Here is a tiny trained network, its code and every weight. The questions are about switching its units off for an input and a target symbol, where a switched-off unit gives its printed mean instead of its output.

import numpy as np


def w(rows, s, z=0):
    codes = np.array(rows[::2]) - 128.0
    scale = np.full(codes.shape[1], s)
    scale[-1] = z or s
    return codes * scale


def norm(h):
    return h / np.sqrt((h * h).mean(-1, keepdims=True) + 1e-5)


def f(y):
    return np.maximum(y, 0)


def softmax(a):
    e = np.exp(a - a.max(-1, keepdims=True))
    return e / e.sum(-1, keepdims=True)


def log_softmax(a):
    a = a - a.max(-1, keepdims=True)
    return a - np.log(np.exp(a).sum(-1, keepdims=True))


def net(x, mask):
    ids = ['ΛΞΠΩαγεζηθμστφ'.index(c) for c in x.split()]
    T = len(ids)
    res = E[ids] + P[:T]
    u = 0
    for l in range(3):
        q, k, v = (norm(res) @ M[l].T for M in (Q, K, V))
        z = softmax(np.where(np.tri(T) > 0, q @ k.T / 4**0.5, -1e9)) @ v
        res = res + np.where(mask[u], z, O[l][:, -1]) @ O[l][:, :-1]
        u += 1
        y = f(norm(res) @ A[l][:, :-1].T + A[l][:, -1])
        res = res + np.where(mask[u : u + 4], y, B[l][:, -1]) @ B[l][:, :-1]
        u += 4
    return log_softmax(norm(res)[-1] @ U[:, :-1].T + U[:, -1])


Q, K, V, O, A, B = {}, {}, {}, {}, {}, {}
E = w([
[109,134,192,138,189,133,74,142,154,188,80,136],'Λ',
[163,121,130,229,150,121,11,128,168,164,84,115],'Ξ',
[146,100,148,112,64,133,56,156,117,96,17,125],'Π',
[143,205,148,84,137,154,83,48,173,173,110,41],'Ω',
[165,92,116,122,135,102,139,154,74,18,119,228],'α',
[188,152,29,93,90,100,107,106,107,115,96,40],'γ',
[214,180,57,109,166,189,102,149,182,211,120,160],'ε',
[138,92,177,160,109,222,156,93,138,104,131,54],'ζ',
[213,78,71,70,127,93,144,243,214,124,109,157],'η',
[131,151,70,194,52,164,172,147,145,119,87,126],'θ',
[121,93,52,138,146,125,200,50,174,159,139,96],'μ',
[104,253,138,137,136,143,97,112,61,113,141,112],'σ',
[62,68,131,148,111,23,124,156,188,97,184,79],'τ',
[51,103,81,79,163,206,136,123,166,93,88,195],'φ',
],0.017)
P = w([
[66,207,93,255,160,33,155,99,129,77,58,53],'0',
[91,165,98,224,159,69,149,106,145,44,75,59],'1',
[121,116,134,193,142,84,172,144,178,61,75,70],'2',
[121,110,122,166,130,135,157,107,140,94,84,60],'3',
[118,94,146,156,107,142,146,127,150,153,70,65],'4',
[109,101,131,133,93,145,114,131,144,164,97,79],'5',
[112,97,129,130,63,139,95,129,127,179,108,107],'6',
[107,108,115,117,29,141,72,109,119,193,137,119],'7',
[102,93,107,124,16,171,48,115,104,189,143,129],'8',
[122,62,141,122,27,178,43,147,107,194,147,128],'9',
],0.0074)
Q[0] = w([
[80,69,63,172,113,175,62,141,225,116,87,82],'L0H0',
[110,144,194,91,246,139,201,164,13,76,254,174],'L0H0',
[160,74,102,210,36,145,114,72,175,178,136,107],'L0H0',
[137,167,130,166,139,131,55,171,60,130,161,107],'L0H0',
],0.0071)
K[0] = w([
[64,34,97,65,38,214,136,125,96,183,181,183],'L0H0',
[157,164,193,159,254,65,139,134,38,51,60,133],'L0H0',
[149,72,177,111,124,103,82,95,157,118,172,172],'L0H0',
[176,211,144,165,58,114,51,124,35,186,151,135],'L0H0',
],0.006)
V[0] = w([
[80,26,187,24,201,130,145,53,69,105,112,141],'L0H0',
[103,140,147,95,3,135,225,110,223,79,99,164],'L0H0',
[50,115,169,67,146,147,31,108,84,69,2,252],'L0H0',
[108,152,149,136,83,61,117,145,131,53,45,54],'L0H0',
],0.0046)
O[0] = w([
[138,171,42,114,47,55,99,100,128,148,173,146,3],'L0H0',
[131,59,96,254,127,222,191,83,185,54,181,89,144],'L0H0',
[54,198,138,69,168,215,40,175,187,138,168,79,96],'L0H0',
[32,161,62,188,25,191,71,92,78,210,30,83,252],'L0H0',
],0.0072,0.0043)
A[0] = w([
[157,186,126,122,34,134,148,132,112,154,111,34,255],'L0N0',
[128,67,144,185,63,124,25,95,135,176,103,84,234],'L0N1',
[44,59,151,140,78,176,115,107,254,127,67,152,189],'L0N2',
[166,191,124,155,86,72,103,77,239,113,126,135,217],'L0N3',
],0.0046,0.00057)
B[0] = w([
[76,84,162,133,205,165,131,183,201,19,161,162,180],'L0N0',
[116,124,118,55,48,122,141,83,98,173,95,104,255],'L0N1',
[88,131,176,106,254,90,116,93,76,181,153,117,212],'L0N2',
[159,142,114,213,73,135,131,204,200,91,189,53,161],'L0N3',
],0.0094,0.0095)
Q[1] = w([
[181,168,134,74,145,140,59,231,92,192,227,83],'L1H0',
[210,108,191,96,118,134,129,138,200,208,78,167],'L1H0',
[201,177,121,216,184,166,107,57,68,155,218,156],'L1H0',
[155,173,89,141,202,126,140,131,63,64,215,253],'L1H0',
],0.0052)
K[1] = w([
[190,174,144,74,115,106,93,120,179,122,100,125],'L1H0',
[156,91,207,107,47,134,135,125,213,112,129,150],'L1H0',
[136,176,107,188,152,105,82,59,121,159,145,110],'L1H0',
[148,255,153,248,174,143,187,154,94,113,50,125],'L1H0',
],0.0074)
V[1] = w([
[95,95,154,69,58,33,71,226,103,85,143,97],'L1H0',
[143,137,234,46,154,24,174,129,253,118,158,122],'L1H0',
[123,26,160,124,107,67,102,254,154,102,143,75],'L1H0',
[149,141,55,75,139,158,145,137,160,46,77,158],'L1H0',
],0.005)
O[1] = w([
[125,160,68,69,136,109,143,71,65,77,44,127,187],'L1H0',
[121,149,56,242,111,95,1,180,78,85,120,128,62],'L1H0',
[87,185,54,139,98,210,96,96,5,63,224,220,252],'L1H0',
[87,84,199,116,70,218,126,97,138,125,49,212,43],'L1H0',
],0.0068,0.0039)
A[1] = w([
[60,236,244,145,107,91,177,81,3,150,231,33,253],'L1N0',
[194,136,211,135,118,197,101,88,145,161,223,132,51],'L1N1',
[98,156,159,117,248,71,109,11,121,104,174,42,77],'L1N2',
[173,190,216,53,116,157,189,152,137,120,54,219,220],'L1N3',
],0.004,0.0013)
B[1] = w([
[198,98,94,138,97,126,190,216,104,120,119,185,253],'L1N0',
[111,118,151,141,72,135,145,105,43,132,127,84,149],'L1N1',
[104,142,119,150,134,157,22,153,109,127,177,131,233],'L1N2',
[201,139,100,159,155,166,102,132,136,1,154,83,152],'L1N3',
],0.012,0.0049)
Q[2] = w([
[172,142,140,119,95,208,104,94,99,160,87,72],'L2H0',
[110,93,98,159,119,219,106,225,154,53,152,109],'L2H0',
[76,117,212,92,201,40,192,76,254,175,108,177],'L2H0',
[47,123,126,86,126,82,115,135,212,79,237,113],'L2H0',
],0.0059)
K[2] = w([
[204,97,189,101,56,254,179,151,45,152,155,147],'L2H0',
[79,139,163,117,168,129,160,159,151,118,218,145],'L2H0',
[121,149,154,246,189,208,122,81,170,96,28,21],'L2H0',
[119,136,127,159,156,115,136,90,168,173,76,111],'L2H0',
],0.0066)
V[2] = w([
[69,64,134,105,158,177,175,27,153,137,118,2],'L2H0',
[54,87,159,57,52,150,206,245,131,158,168,116],'L2H0',
[166,196,216,123,76,246,133,86,52,106,168,155],'L2H0',
[159,136,37,23,153,156,183,208,140,88,148,105],'L2H0',
],0.0053)
O[2] = w([
[109,156,113,88,62,127,88,104,59,98,181,146,158],'L2H0',
[74,131,89,238,217,135,162,154,104,66,108,84,157],'L2H0',
[99,144,167,103,108,68,150,176,141,131,109,31,3],'L2H0',
[143,104,107,145,84,140,136,128,254,114,69,134,146],'L2H0',
],0.0085,0.0038)
A[2] = w([
[122,141,96,168,97,120,157,11,145,1,137,81,174],'L2N0',
[120,112,123,156,62,173,187,129,191,94,132,145,73],'L2N1',
[123,84,151,129,115,132,45,48,142,74,149,140,93],'L2N2',
[29,49,120,103,127,19,89,113,89,121,106,126,248],'L2N3',
],0.0053,0.0014)
B[2] = w([
[169,73,170,20,167,27,87,202,188,157,178,179,242],'L2N0',
[23,51,112,218,198,114,120,115,107,252,149,138,173],'L2N1',
[101,193,223,158,28,172,108,66,212,136,51,180,196],'L2N2',
[213,196,52,128,101,160,240,161,122,2,201,132,252],'L2N3',
],0.0086,0.0045)
U = w([
[116,208,139,150,135,133,179,219,142,95,77,156,5],'Λ',
[128,134,134,66,195,72,92,166,39,190,128,161,68],'Ξ',
[38,187,93,81,190,161,149,52,138,124,153,162,92],'Π',
[168,149,117,180,82,88,55,54,109,166,99,75,203],'Ω',
[133,72,87,34,109,63,97,114,190,97,93,127,128],'α',
[97,140,136,55,16,156,176,82,113,97,69,173,129],'γ',
[254,124,220,123,113,119,98,134,180,75,144,219,89],'ε',
[140,119,115,157,81,56,167,155,84,49,216,87,93],'ζ',
[66,62,139,188,105,159,171,136,182,192,80,228,86],'η',
[125,32,193,148,146,174,170,83,75,111,154,106,61],'θ',
[183,85,176,137,87,65,151,38,159,176,222,222,141],'μ',
[193,130,107,131,171,132,208,174,216,150,80,55,180],'σ',
[180,102,3,176,168,159,147,89,100,61,131,206,184],'τ',
[90,150,142,143,100,187,69,152,218,93,221,137,154],'φ',
],0.0072,0.0031)

Each question gives the input, a string of symbols that net reads in full, and the target symbol t.
The units are the heads (4 rows each of Q, K, V and O) and the neurons (one row each of A and B). Each row of codes is followed by its name. A weight is (code - 128) times the scale printed after its matrix; where a second scale follows, it is the last column's (O, A, B and U).
mask holds one flag per unit, layer by layer, with each layer's heads first. A switched-off unit (its flag False) gives its mean, the last column of its rows in O or B, instead of its output. The means were averaged over made-up inputs and are rounded, as every weight is.
A unit's drop is (log p(t) with every unit on - log p(t) with that unit switched off) / (log p(t) with every unit on - log p(t) with every unit switched off).
The circuit of an input: a set's keep is (log p(t) with only the set's units on - log p(t) with every unit switched off) / (log p(t) with every unit on - log p(t) with every unit switched off). Starting from the 12 units with the biggest drops (on a tie, the unit counted first), units are removed one at a time, each time the one whose removal leaves the highest keep (on an exact tie, the one counted first), for as long as the keep stays at least 0.8.
circuit, biggest first: the units of the circuit, biggest drop first
most important unit: the unit with the biggest drop
k most important neurons: the k neurons with the biggest drops, biggest first
top k neurons in layer l: the k neurons of layer l with the biggest drops, biggest first
input η τ τ γ θ, target η: most important unit : L2N3
input τ Ξ Ξ Ξ Ξ Ω γ γ, target γ: circuit, biggest first : (L1H0 L0H0 L0N0)
input Ξ γ Ω γ, target α: circuit, biggest first : (L2N0 L0N0)
input γ η γ, target η: 2 most important neurons : (L2N1 L0N0)
input σ Ξ Ξ η, target η: circuit, biggest first : (L2H0 L2N1 L2N3)
input Ξ σ Λ, target σ: circuit, biggest first : (L1N0 L2H0)
input Ξ μ Ξ, target μ: circuit, biggest first : (L0H0 L2H0)
input θ φ φ ε τ Ξ Ξ φ φ ε, target φ: 2 most important neurons : (L1N0 L0N1)
input γ σ ζ ε, target σ: circuit, biggest first : (L2H0 L1N0)
input γ Ξ α ζ Ξ γ ζ, target ζ: 2 most important neurons : (L1N0 L1N1)
input Ω τ τ ε Λ Ξ Ξ, target Ξ: top 2 neurons in layer 0 : (L0N0 L0N1)
input Ξ Ξ γ σ Ξ ε Ξ, target ε: 2 most important neurons : (L1N3 L0N1)
input φ Ξ Ξ τ Ξ τ σ, target Λ: circuit, biggest first : (L1N0 L2H0)
input τ Ξ Π η Ξ, target η: most important unit : L2H0
input γ φ ε τ σ, target τ: 2 most important neurons : (L1N0 L1N3)
input Λ Ξ μ Ξ τ γ ε Π θ, target η: top 2 neurons in layer 1 : (L1N2 L1N3)
input μ Ξ γ η τ σ Ξ Ω, target φ: 3 most important neurons : (L0N0 L1N2 L1N3)
input γ Ξ Ξ Ξ Ξ Ξ γ, target γ: top 2 neurons in layer 0 : (L0N0 L0N3)
input φ φ Ξ τ Ξ Ξ φ γ σ Λ, target σ: 2 most important neurons : (L1N0 L0N0)
input τ φ Ξ, target φ: top neuron in layer 0 : (L0N3)
input Ξ τ Ξ Ξ μ Ω α, target ε: top 2 neurons in layer 1 : (L1N3 L1N0)
input τ η γ ζ γ Ξ γ σ γ, target α: top 2 neurons in layer 0 : (L0N0 L0N3)
input Ξ σ Ξ σ ε, target σ: 2 most important neurons : (L1N0 L0N2)
input Ξ Ξ Ω Ξ Ξ Ω, target φ: 3 most important neurons : (L0N0 L1N2 L0N3)
input φ φ Ξ φ ε, target φ: top 2 neurons in layer 0 : (L0N1 L0N3)
input φ φ Ξ Ω α, target ε: top 2 neurons in layer 0 : (L0N1 L0N0)
input Ξ Π Ξ γ μ Ξ τ Ξ, target τ: most important unit : L1H0
input Ξ τ φ τ, target φ: top 2 neurons in layer 1 : (L1N2 L1N1)
